Here is a tiny trained network, its code and every weight. The questions are about switching its units off for an input and a class, where a switched-off unit gives its printed mean instead of its output.

import numpy as np


def w(rows, s, z=0):
    codes = np.array(rows[::2]) - 128.0
    scale = np.full(codes.shape[1], s)
    scale[-1] = z or s
    return codes * scale


def f(y):
    return y / 2 * (1 + np.tanh(0.7978845608 * (y + 0.044715 * y**3)))


def log_softmax(a):
    a = a - a.max(-1, keepdims=True)
    return a - np.log(np.exp(a).sum(-1, keepdims=True))


def net(x, mask):
    res = np.array(x, float).reshape(1, 5) / 4 @ E
    y = f(res @ A[0][:, :-1].T + A[0][:, -1])
    res = res + np.where(mask, y, B[0][:, -1]) @ B[0][:, :-1]
    return log_softmax(res[-1] @ U[:, :-1].T + U[:, -1])


A, B = {}, {}
E = w([
[159,164,135,40,27,6,110,109,182,113,108,230],'x0',
[215,31,103,106,140,146,175,177,130,121,82,152],'x1',
[129,131,145,152,119,217,155,132,131,242,154,176],'x2',
[77,105,116,105,35,200,125,117,72,113,71,73],'x3',
[87,150,107,156,102,145,52,113,140,105,180,154],'x4',
],0.011)
A[0] = w([
[90,169,186,92,89,46,43,117,179,73,126,158,180],'N1',
[157,124,121,92,91,33,156,201,185,150,85,166,189],'N2',
[51,147,152,142,86,42,41,80,165,122,207,185,208],'N3',
[46,96,119,50,8,217,140,129,40,195,11,82,163],'N4',
[170,86,141,148,186,224,183,189,107,98,91,134,254],'N5',
[185,122,120,69,128,25,125,68,194,34,97,127,165],'N6',
[92,64,100,255,254,199,142,141,41,131,104,73,141],'N7',
[146,40,179,122,94,181,161,135,233,129,37,156,195],'N8',
],0.0073,0.0042)
B[0] = w([
[142,193,124,150,139,85,73,206,219,139,91,187,224],'N1',
[197,63,83,133,220,161,149,101,161,93,142,199,224],'N2',
[156,222,170,139,88,150,1,78,235,143,160,68,222],'N3',
[141,129,181,91,40,149,129,180,24,184,40,124,226],'N4',
[72,58,85,151,211,178,243,89,64,113,170,121,215],'N5',
[122,148,41,39,149,108,116,177,190,83,69,145,239],'N6',
[77,82,133,102,175,84,136,106,92,117,190,12,250],'N7',
[135,124,126,136,115,150,211,70,76,94,129,177,185],'N8',
],0.0098,0.015)
U = w([
[164,85,96,159,162,141,207,92,154,101,140,213,2],'0',
[96,125,136,106,33,136,183,164,64,143,49,150,245],'1',
[102,201,223,255,85,125,73,83,198,161,194,111,59],'2',
[42,82,107,180,191,116,173,110,108,102,191,34,155],'3',
[141,164,42,83,137,22,91,207,214,93,65,166,182],'4',
],0.0088,0.0012)

Each question gives the input, the list of numbers given to net, and the class t.
The units are the neurons (one row each of A and B). Each row of codes is followed by its name. A weight is (code - 128) times the scale printed after its matrix; where a second scale follows, it is the last column's (A, B and U).
mask holds one flag per neuron, in row order. A switched-off neuron (its flag False) gives its mean, the last column of its row in B, instead of its output. The means were averaged over made-up inputs and are rounded, as every weight is.
A unit's drop is (log p(t) with every unit on - log p(t) with that unit switched off) / (log p(t) with every unit on - log p(t) with every unit switched off).
The circuit of an input: a set's keep is (log p(t) with only the set's units on - log p(t) with every unit switched off) / (log p(t) with every unit on - log p(t) with every unit switched off). Starting from all 8 units, units are removed one at a time, each time the one whose removal leaves the highest keep (on an exact tie, the one counted first), for as long as the keep stays at least 0.8.
units of the circuit, in order: the units of the circuit, biggest drop first
most important unit: the unit with the biggest drop
top k neurons: the k neurons with the biggest drops, biggest first
drop when u is switched off: that unit's drop, to one decimal
input [-1,7,3,4,3], class 1: most important unit => N4
input [3,-5,3,-2,0], class 2: top 2 neurons => (N6 N3)
input [-5,-7,-5,3,3], class 2: top 3 neurons => (N5 N3 N6)
input [2,-8,-6,3,6], class 2: top 2 neurons => (N3 N2)
input [-1,-6,-5,-7,5], class 2: top 2 neurons => (N3 N2)
input [7,8,0,1,-7], class 0: top 2 neurons => (N8 N2)
input [-1,4,-8,4,-3], class 1: top 2 neurons => (N1 N4)
input [-4,-8,3,6,3], class 1: top 3 neurons => (N4 N5 N1)
input [3,2,-4,6,-3], class 1: top 2 neurons => (N4 N3)
input [-2,-2,-2,-7,-3], class 3: top 2 neurons => (N1 N6)
input [0,-8,-1,4,-6], class 1: drop when N8 is switched off => 0.0
input [-3,-2,-3,7,-4], class 1: drop when N4 is switched off => 3.1
input [-1,-3,1,6,5], class 1: drop when N4 is switched off => 2.1
input [1,-7,-3,-6,4], class 2: units of the circuit, in order => (N3)
